Here is a tiny trained network, its code and every weight. The questions are about switching its units off for an input and a target symbol, where a switched-off unit gives its printed mean instead of its output.

import numpy as np


def w(rows, s, z=0):
    codes = np.array(rows[::2]) - 128.0
    scale = np.full(codes.shape[1], s)
    scale[-1] = z or s
    return codes * scale


def norm(h):
    return h / np.sqrt((h * h).mean(-1, keepdims=True) + 1e-5)


def f(y):
    return y / 2 * (1 + np.tanh(0.7978845608 * (y + 0.044715 * y**3)))


def softmax(a):
    e = np.exp(a - a.max(-1, keepdims=True))
    return e / e.sum(-1, keepdims=True)


def log_softmax(a):
    a = a - a.max(-1, keepdims=True)
    return a - np.log(np.exp(a).sum(-1, keepdims=True))


def net(x, mask):
    ids = ['ΓΛαβζμξψω'.index(c) for c in x.split()]
    T = len(ids)
    res = E[ids] + P[:T]
    u = 0
    for l in range(2):
        q, k, v = (norm(res) @ M[l].T for M in (Q, K, V))
        z = softmax(np.where(np.tri(T) > 0, q @ k.T / 3**0.5, -1e9)) @ v
        res = res + np.where(mask[u], z, O[l][:, -1]) @ O[l][:, :-1]
        u += 1
        y = f(norm(res) @ A[l][:, :-1].T + A[l][:, -1])
        res = res + np.where(mask[u : u + 8], y, B[l][:, -1]) @ B[l][:, :-1]
        u += 8
    return log_softmax(norm(res)[-1] @ U[:, :-1].T + U[:, -1])


Q, K, V, O, A, B = {}, {}, {}, {}, {}, {}
E = w([
[127,14,114,146],'Γ',
[97,105,140,76],'Λ',
[2,250,160,131],'α',
[130,30,144,168],'β',
[154,155,53,87],'ζ',
[131,70,96,121],'μ',
[198,65,118,166],'ξ',
[131,39,120,151],'ψ',
[130,51,197,47],'ω',
],0.0052)
P = w([
[199,126,250,125],'0',
[107,110,88,125],'1',
[100,102,105,150],'2',
[101,105,127,170],'3',
[106,120,171,186],'4',
[87,93,93,148],'5',
[98,102,146,182],'6',
[96,93,136,177],'7',
],0.0024)
Q[0] = w([
[80,2,78,165],'0.h1',
[123,11,141,122],'0.h1',
[247,219,197,118],'0.h1',
],0.0034)
K[0] = w([
[173,50,179,175],'0.h1',
[169,130,193,252],'0.h1',
[122,161,47,27],'0.h1',
],0.0037)
V[0] = w([
[96,91,120,181],'0.h1',
[23,201,4,177],'0.h1',
[83,218,13,137],'0.h1',
],0.0033)
O[0] = w([
[73,255,71,87,161],'0.h1',
[184,148,197,76,19],'0.h1',
[75,32,94,132,4],'0.h1',
],0.0031,0.0036)
A[0] = w([
[120,182,96,151,249],'0.n1',
[224,83,124,99,156],'0.n2',
[192,217,204,135,61],'0.n3',
[116,101,157,122,92],'0.n4',
[103,128,229,195,133],'0.n5',
[125,124,127,151,113],'0.n6',
[26,3,180,185,168],'0.n7',
[106,115,155,106,70],'0.n8',
],0.005,0.0017)
B[0] = w([
[42,87,181,185,143],'0.n1',
[51,126,193,145,137],'0.n2',
[131,254,61,122,110],'0.n3',
[137,152,123,98,133],'0.n4',
[90,154,50,74,145],'0.n5',
[148,160,101,126,129],'0.n6',
[141,200,91,85,255],'0.n7',
[103,108,151,67,129],'0.n8',
],0.0032,0.0051)
Q[1] = w([
[3,146,163,52],'1.h1',
[110,147,242,20],'1.h1',
[105,116,46,177],'1.h1',
],0.006)
K[1] = w([
[20,153,62,35],'1.h1',
[12,177,6,81],'1.h1',
[174,49,253,113],'1.h1',
],0.0053)
V[1] = w([
[50,253,98,156],'1.h1',
[85,145,185,186],'1.h1',
[69,28,47,164],'1.h1',
],0.0035)
O[1] = w([
[94,126,74,207,83],'1.h1',
[2,22,196,170,78],'1.h1',
[184,118,141,200,251],'1.h1',
],0.0043,0.0015)
A[1] = w([
[73,171,44,153,73],'1.n1',
[158,91,191,200,165],'1.n2',
[158,113,24,129,76],'1.n3',
[142,75,142,96,253],'1.n4',
[143,3,83,103,29],'1.n5',
[81,66,112,103,185],'1.n6',
[130,89,83,106,62],'1.n7',
[125,84,113,19,127],'1.n8',
],0.0046,0.00064)
B[1] = w([
[113,128,27,216,255],'1.n1',
[6,4,76,181,120],'1.n2',
[232,197,81,79,252],'1.n3',
[38,165,234,199,171],'1.n4',
[141,217,133,157,227],'1.n5',
[109,147,162,146,201],'1.n6',
[117,183,177,148,179],'1.n7',
[55,80,211,87,234],'1.n8',
],0.0024,0.0016)
U = w([
[20,182,122,190,158],'Γ',
[90,174,87,8,104],'Λ',
[77,73,228,35,173],'α',
[95,5,144,254,253],'β',
[253,114,132,68,140],'ζ',
[171,152,98,129,100],'μ',
[222,155,45,168,139],'ξ',
[125,63,53,148,52],'ψ',
[148,109,88,139,56],'ω',
],0.0066,0.0027)

Each question gives the input, a string of symbols that net reads in full, and the target symbol t.
The units are the heads (3 rows each of Q, K, V and O) and the neurons (one row each of A and B). Each row of codes is followed by its name. A weight is (code - 128) times the scale printed after its matrix; where a second scale follows, it is the last column's (O, A, B and U).
mask holds one flag per unit, layer by layer, with each layer's heads first. A switched-off unit (its flag False) gives its mean, the last column of its rows in O or B, instead of its output. The means were averaged over made-up inputs and are rounded, as every weight is.
A unit's drop is (log p(t) with every unit on - log p(t) with that unit switched off) / (log p(t) with every unit on - log p(t) with every unit switched off).
The circuit of an input: a set's keep is (log p(t) with only the set's units on - log p(t) with every unit switched off) / (log p(t) with every unit on - log p(t) with every unit switched off). Starting from the 12 units with the biggest drops (on a tie, the unit counted first), units are removed one at a time, each time the one whose removal leaves the highest keep (on an exact tie, the one counted first), for as long as the keep stays at least 0.8.
circuit, biggest first: the units of the circuit, biggest drop first
unit that matters most: the unit with the biggest drop
top k neurons: the k neurons with the biggest drops, biggest first
k most important neurons of layer l: the k neurons of layer l with the biggest drops, biggest first
input Λ ω Γ ζ ξ β, target ξ: circuit, biggest first	(0.n7 1.n3)
input ω α Λ β Λ Γ μ ξ, target β: unit that matters most	0.n2
input μ ω Λ μ, target β: circuit, biggest first	(0.n2 1.h1 0.h1 0.n7)
input Γ μ Λ ψ, target ζ: top 2 neurons	(0.n7 0.n5)
input μ ζ ξ α μ μ μ, target β: circuit, biggest first	(0.n2 1.h1 0.h1)
input ξ ξ Λ ξ Γ Λ ξ μ, target Γ: circuit, biggest first	(1.h1 0.n2 1.n5 1.n4)
input Γ β Γ, target ζ: top 2 neurons	(0.n7 0.n5)
input ξ α Γ Γ Γ, target Γ: top 4 neurons	(0.n2 0.n7 1.n5 0.n3)
input Γ μ α β, target ζ: top 4 neurons	(0.n7 0.n5 0.n1 0.n2)
input Γ Γ ψ μ, target ζ: top 2 neurons	(0.n5 0.n1)
input ω μ β, target Λ: top 2 neurons	(0.n7 0.n5)
input Λ ψ Γ, target ξ: 3 most important neurons of layer 0	(0.n7 0.n5 0.n3)
input ω ω Γ Γ, target Λ: circuit, biggest first	(0.n7 1.h1)
input ζ ω Λ μ Λ β ξ Γ, target α: top 3 neurons	(0.n2 0.n7 1.n8)
input Λ α Λ Γ, target ξ: 3 most important neurons of layer 0	(0.n7 0.n5 0.n1)
input μ Γ ξ ζ, target β: top 4 neurons	(0.n2 0.n7 0.n1 0.n5)
input ζ Γ Λ Λ Λ Λ Γ β, target α: top 2 neurons	(0.n7 0.n2)
input ζ μ Λ Λ Λ Λ μ, target α: top 3 neurons	(0.n2 0.n7 0.n5)
input ξ ξ ζ μ Λ ζ ψ, target Γ: top 2 neurons	(0.n2 0.n7)
input ξ Λ ζ, target Γ: 3 most important neurons of layer 1	(1.n5 1.n4 1.n6)
input Γ Λ Λ Γ Λ Γ, target ζ: unit that matters most	0.n7
